Below is a small trained network, with its code and all its weights. Each question gives an input and a class and asks what happens when units are switched off, that is, made to give their printed mean instead of their output.

import numpy as np


def w(rows, s, z=0):
    codes = np.array(rows[::2]) - 128.0
    scale = np.full(codes.shape[1], s)
    scale[-1] = z or s
    return codes * scale


def norm(h):
    return h / np.sqrt((h * h).mean(-1, keepdims=True) + 1e-5)


def f(y):
    return np.maximum(y, 0)


def log_softmax(a):
    a = a - a.max(-1, keepdims=True)
    return a - np.log(np.exp(a).sum(-1, keepdims=True))


def net(x, mask):
    res = np.array(x, float).reshape(1, 2) / 4 @ E
    u = 0
    for l in range(3):
        y = f(norm(res) @ A[l][:, :-1].T + A[l][:, -1])
        res = res + np.where(mask[u : u + 7], y, B[l][:, -1]) @ B[l][:, :-1]
        u += 7
    return log_softmax(norm(res)[-1] @ U[:, :-1].T + U[:, -1])


A, B = {}, {}
E = w([
[138,213,119,145,215,122,252,98,142,80,64,119],'x0',
[252,109,33,209,189,124,214,122,143,213,143,254],'x1',
],0.0062)
A[0] = w([
[67,106,155,43,96,161,72,116,212,89,116,158,198],'0.n1',
[175,50,88,154,135,90,131,151,124,89,98,37,60],'0.n2',
[14,103,150,166,192,55,115,73,114,119,110,78,133],'0.n3',
[174,118,38,71,132,121,149,36,147,109,2,172,125],'0.n4',
[172,176,224,174,82,145,89,69,85,191,177,110,5],'0.n5',
[174,100,91,101,125,79,174,130,187,144,145,169,130],'0.n6',
[159,72,79,84,156,180,112,156,166,185,199,167,48],'0.n7',
],0.0042,0.0013)
B[0] = w([
[171,101,110,53,145,124,209,118,138,121,162,232,254],'0.n1',
[142,222,149,74,133,167,130,155,85,200,142,82,128],'0.n2',
[83,47,89,87,127,89,130,104,112,174,162,152,226],'0.n3',
[105,49,127,107,41,57,3,99,12,65,146,144,245],'0.n4',
[150,209,192,182,166,132,16,74,145,191,48,158,162],'0.n5',
[46,152,121,89,144,124,80,74,105,130,142,47,232],'0.n6',
[156,100,148,57,217,138,177,102,173,88,127,138,230],'0.n7',
],0.0051,0.0037)
A[1] = w([
[112,255,152,163,139,84,179,114,150,97,42,147,15],'1.n1',
[103,116,101,88,106,131,84,93,149,131,160,174,79],'1.n2',
[147,129,105,149,131,205,43,198,204,138,172,119,3],'1.n3',
[109,131,161,106,114,154,137,131,168,113,145,151,111],'1.n4',
[147,134,174,93,91,162,129,170,80,115,164,38,144],'1.n5',
[188,97,157,175,155,75,174,167,136,175,155,135,174],'1.n6',
[97,159,130,86,183,119,124,141,192,171,139,162,53],'1.n7',
],0.0076,0.0018)
B[1] = w([
[189,97,108,191,1,193,176,169,101,116,136,62,232],'1.n1',
[148,134,112,189,147,151,154,112,89,88,84,87,253],'1.n2',
[176,135,108,156,57,204,95,160,114,109,215,122,172],'1.n3',
[89,155,79,152,218,139,105,134,161,166,176,152,177],'1.n4',
[148,172,124,111,163,124,162,93,128,149,135,220,199],'1.n5',
[72,128,234,28,133,41,146,178,98,151,130,165,211],'1.n6',
[63,145,80,193,31,140,106,76,145,75,54,81,164],'1.n7',
],0.0062,0.0056)
A[2] = w([
[141,113,126,130,165,133,178,183,55,180,135,159,251],'2.n1',
[157,172,119,156,84,131,167,163,105,125,113,77,1],'2.n2',
[79,174,201,98,145,125,112,137,154,104,118,101,70],'2.n3',
[120,193,111,160,105,112,173,146,132,92,106,128,86],'2.n4',
[178,141,118,109,195,89,108,112,176,175,107,161,55],'2.n5',
[146,109,158,120,84,179,78,140,121,174,158,147,42],'2.n6',
[101,141,123,162,153,158,135,151,86,123,2,108,108],'2.n7',
],0.0078,0.00066)
B[2] = w([
[44,147,155,99,133,118,107,119,154,129,139,66,255],'2.n1',
[202,70,202,176,129,167,122,122,151,155,145,80,236],'2.n2',
[168,147,108,85,188,2,237,131,108,243,185,148,199],'2.n3',
[161,136,113,157,64,188,49,208,180,150,135,147,223],'2.n4',
[154,207,129,90,106,125,150,114,72,147,171,183,187],'2.n5',
[183,112,125,213,122,167,166,168,171,107,55,70,232],'2.n6',
[88,93,99,144,185,149,22,108,151,44,61,188,216],'2.n7',
],0.0085,0.0048)
U = w([
[223,57,180,217,47,248,151,185,200,130,104,24,121],'0',
[117,166,184,2,169,2,217,116,68,198,185,162,194],'1',
[57,115,25,138,177,140,54,44,148,36,28,186,8],'2',
],0.0088,0.0018)

Each question gives the input, the list of numbers given to net, and the class t.
The units are the neurons (one row each of A and B). Each row of codes is followed by its name. A weight is (code - 128) times the scale printed after its matrix; where a second scale follows, it is the last column's (A, B and U).
mask holds one flag per neuron, layer by layer. A switched-off neuron (its flag False) gives its mean, the last column of its row in B, instead of its output. The means were averaged over made-up inputs and are rounded, as every weight is.
A unit's drop is (log p(t) with every unit on - log p(t) with that unit switched off) / (log p(t) with every unit on - log p(t) with every unit switched off).
The circuit of an input: a set's keep is (log p(t) with only the set's units on - log p(t) with every unit switched off) / (log p(t) with every unit on - log p(t) with every unit switched off). Starting from the 12 units with the biggest drops (on a tie, the unit counted first), units are removed one at a time, each time the one whose removal leaves the highest keep (on an exact tie, the one counted first), for as long as the keep stays at least 0.8.
circuit, biggest first: the units of the circuit, biggest drop first
most important unit: the unit with the biggest drop
k most important neurons: the k neurons with the biggest drops, biggest first
k most important neurons of layer l: the k neurons of layer l with the biggest drops, biggest first
drop of u: that unit's drop, to one decimal
input [-3,-3], class 2: circuit, biggest first -> 1.n1, 2.n2
input [-5,-7], class 1: circuit, biggest first -> 2.n3
input [-3,3], class 2: 3 most important neurons -> 0.n7, 1.n7, 0.n6
input [-4,-5], class 1: 3 most important neurons -> 1.n1, 2.n3, 0.n1
input [4,5], class 1: 2 most important neurons -> 0.n4, 1.n2
input [8,8], class 0: 2 most important neurons -> 1.n1, 0.n3
input [2,1], class 2: 2 most important neurons -> 0.n4, 1.n1
input [3,3], class 2: 2 most important neurons of layer 0 -> 0.n4, 0.n6
input [3,0], class 2: 3 most important neurons -> 0.n4, 1.n1, 1.n6
input [-2,1], class 2: 2 most important neurons -> 0.n7, 1.n7
input [3,6], class 1: drop of 2.n6 -> 0.0
input [1,3], class 2: drop of 0.n6 -> 1.5
input [0,-2], class 2: drop of 0.n4 -> 0.1
input [-1,1], class 2: most important unit -> 1.n7
input [3,2], class 2: 2 most important neurons -> 0.n4, 1.n1
